Below are the code and all the weights of a small trained network. Each question names an input and a target symbol and asks about switching units off, where a switched-off unit gives its printed mean instead of its output.

import numpy as np


def w(rows, s, z=0):
    codes = np.array(rows[::2]) - 128.0
    scale = np.full(codes.shape[1], s)
    scale[-1] = z or s
    return codes * scale


def f(y):
    return y / 2 * (1 + np.tanh(0.7978845608 * (y + 0.044715 * y**3)))


def softmax(a):
    e = np.exp(a - a.max(-1, keepdims=True))
    return e / e.sum(-1, keepdims=True)


def log_softmax(a):
    a = a - a.max(-1, keepdims=True)
    return a - np.log(np.exp(a).sum(-1, keepdims=True))


def net(x, mask):
    ids = ['αγδηθμξπστφω'.index(c) for c in x.split()]
    T = len(ids)
    res = E[ids] + P[:T]
    q, k, v = (res @ M[0].T for M in (Q, K, V))
    z = softmax(np.where(np.tri(T) > 0, q @ k.T / 3**0.5, -1e9)) @ v
    res = res + np.where(mask[0], z, O[0][:, -1]) @ O[0][:, :-1]
    y = f(res @ A[0][:, :-1].T + A[0][:, -1])
    res = res + np.where(mask[1:13], y, B[0][:, -1]) @ B[0][:, :-1]
    return log_softmax(res[-1] @ U[:, :-1].T + U[:, -1])


Q, K, V, O, A, B = {}, {}, {}, {}, {}, {}
E = w([
[188,69,163,131],'α',
[126,149,8,17],'γ',
[109,111,70,137],'δ',
[159,161,76,211],'η',
[153,118,117,190],'θ',
[132,157,72,122],'μ',
[155,109,108,133],'ξ',
[161,77,141,48],'π',
[144,92,122,134],'σ',
[166,106,131,138],'τ',
[163,93,136,130],'φ',
[35,226,237,119],'ω',
],0.019)
P = w([
[168,24,160,255],'0',
[129,79,101,192],'1',
[158,126,108,165],'2',
[167,154,106,147],'3',
[184,172,109,128],'4',
[199,192,114,127],'5',
[215,216,105,130],'6',
[231,227,119,117],'7',
[238,241,109,117],'8',
],0.0084)
Q[0] = w([
[247,91,136,246],'head 0',
[252,152,123,189],'head 0',
[69,140,223,195],'head 0',
],0.0044)
K[0] = w([
[153,142,221,136],'head 0',
[1,180,187,207],'head 0',
[245,72,8,149],'head 0',
],0.0035)
V[0] = w([
[105,199,236,69],'head 0',
[186,2,192,238],'head 0',
[4,198,226,129],'head 0',
],0.0082)
O[0] = w([
[50,165,140,112,29],'head 0',
[218,41,251,166,160],'head 0',
[2,153,135,175,3],'head 0',
],0.0082,0.0074)
A[0] = w([
[87,99,100,128,201],'neuron 0',
[114,121,103,73,111],'neuron 1',
[131,75,112,163,169],'neuron 2',
[105,184,81,116,2],'neuron 3',
[193,9,122,116,147],'neuron 4',
[182,128,130,160,140],'neuron 5',
[154,144,124,147,113],'neuron 6',
[45,160,184,118,41],'neuron 7',
[150,101,161,54,162],'neuron 8',
[105,100,172,68,96],'neuron 9',
[80,100,176,126,75],'neuron 10',
[120,185,108,114,114],'neuron 11',
],0.012,0.0081)
B[0] = w([
[91,185,116,126,137],'neuron 0',
[102,105,202,172,149],'neuron 1',
[101,129,146,114,158],'neuron 2',
[234,94,192,102,146],'neuron 3',
[68,152,83,115,255],'neuron 4',
[116,151,59,72,191],'neuron 5',
[153,113,153,121,145],'neuron 6',
[255,63,19,76,136],'neuron 7',
[157,172,94,198,175],'neuron 8',
[199,95,149,182,127],'neuron 9',
[174,23,157,119,127],'neuron 10',
[121,135,176,154,151],'neuron 11',
],0.0086,0.025)
U = w([
[118,75,144,128,71],'α',
[26,181,181,66,237],'γ',
[102,90,135,122,48],'δ',
[109,174,140,255,136],'η',
[87,146,156,237,255],'θ',
[84,128,124,159,27],'μ',
[167,118,120,99,157],'ξ',
[108,66,147,106,94],'π',
[124,88,124,192,43],'σ',
[108,97,43,126,134],'τ',
[118,79,142,135,53],'φ',
[216,70,167,94,126],'ω',
],0.011,0.0064)

Each question gives the input, a string of symbols that net reads in full, and the target symbol t.
The units are the heads (3 rows each of Q, K, V and O) and the neurons (one row each of A and B). Each row of codes is followed by its name. A weight is (code - 128) times the scale printed after its matrix; where a second scale follows, it is the last column's (O, A, B and U).
mask holds one flag per unit, heads first, then neurons. A switched-off unit (its flag False) gives its mean, the last column of its rows in O or B, instead of its output. The means were averaged over made-up inputs and are rounded, as every weight is.
A unit's drop is (log p(t) with every unit on - log p(t) with that unit switched off) / (log p(t) with every unit on - log p(t) with every unit switched off).
The circuit of an input: a set's keep is (log p(t) with only the set's units on - log p(t) with every unit switched off) / (log p(t) with every unit on - log p(t) with every unit switched off). Starting from the 12 units with the biggest drops (on a tie, the unit counted first), units are removed one at a time, each time the one whose removal leaves the highest keep (on an exact tie, the one counted first), for as long as the keep stays at least 0.8.
units of the circuit, in order: the units of the circuit, biggest drop first
top k neurons: the k neurons with the biggest drops, biggest first
drop when u is switched off: that unit's drop, to one decimal
input τ ω γ σ, target γ: units of the circuit, in order	(head 0)
input γ π μ γ σ γ, target ω: top 2 neurons	(neuron 4; neuron 3)
input δ γ γ π μ θ γ ω θ, target θ: top 3 neurons	(neuron 5; neuron 4; neuron 11)
input ω ξ θ φ, target θ: top 2 neurons	(neuron 5; neuron 4)
input θ μ π, target τ: units of the circuit, in order	(neuron 4; neuron 8; neuron 3)
input φ ξ σ μ ω, target ω: units of the circuit, in order	(neuron 4; head 0)
input α θ π θ θ η γ φ, target τ: top 3 neurons	(neuron 4; neuron 5; neuron 3)
input π γ θ γ, target ξ: top 3 neurons	(neuron 4; neuron 3; neuron 5)
input θ τ φ ω σ γ μ δ, target γ: top 3 neurons	(neuron 8; neuron 7; neuron 0)
input γ π ω σ γ τ, target γ: top 2 neurons	(neuron 8; neuron 0)
input μ θ α, target τ: top 2 neurons	(neuron 4; neuron 5)
input τ π τ γ μ γ γ γ, target ω: top 2 neurons	(neuron 3; neuron 4)
input η ω γ μ, target γ: drop when neuron 7 is switched off	-0.1
input ω γ θ θ, target θ: drop when head 0 is switched off	2.1
input ω π γ μ μ α μ τ, target γ: drop when neuron 5 is switched off	-0.2
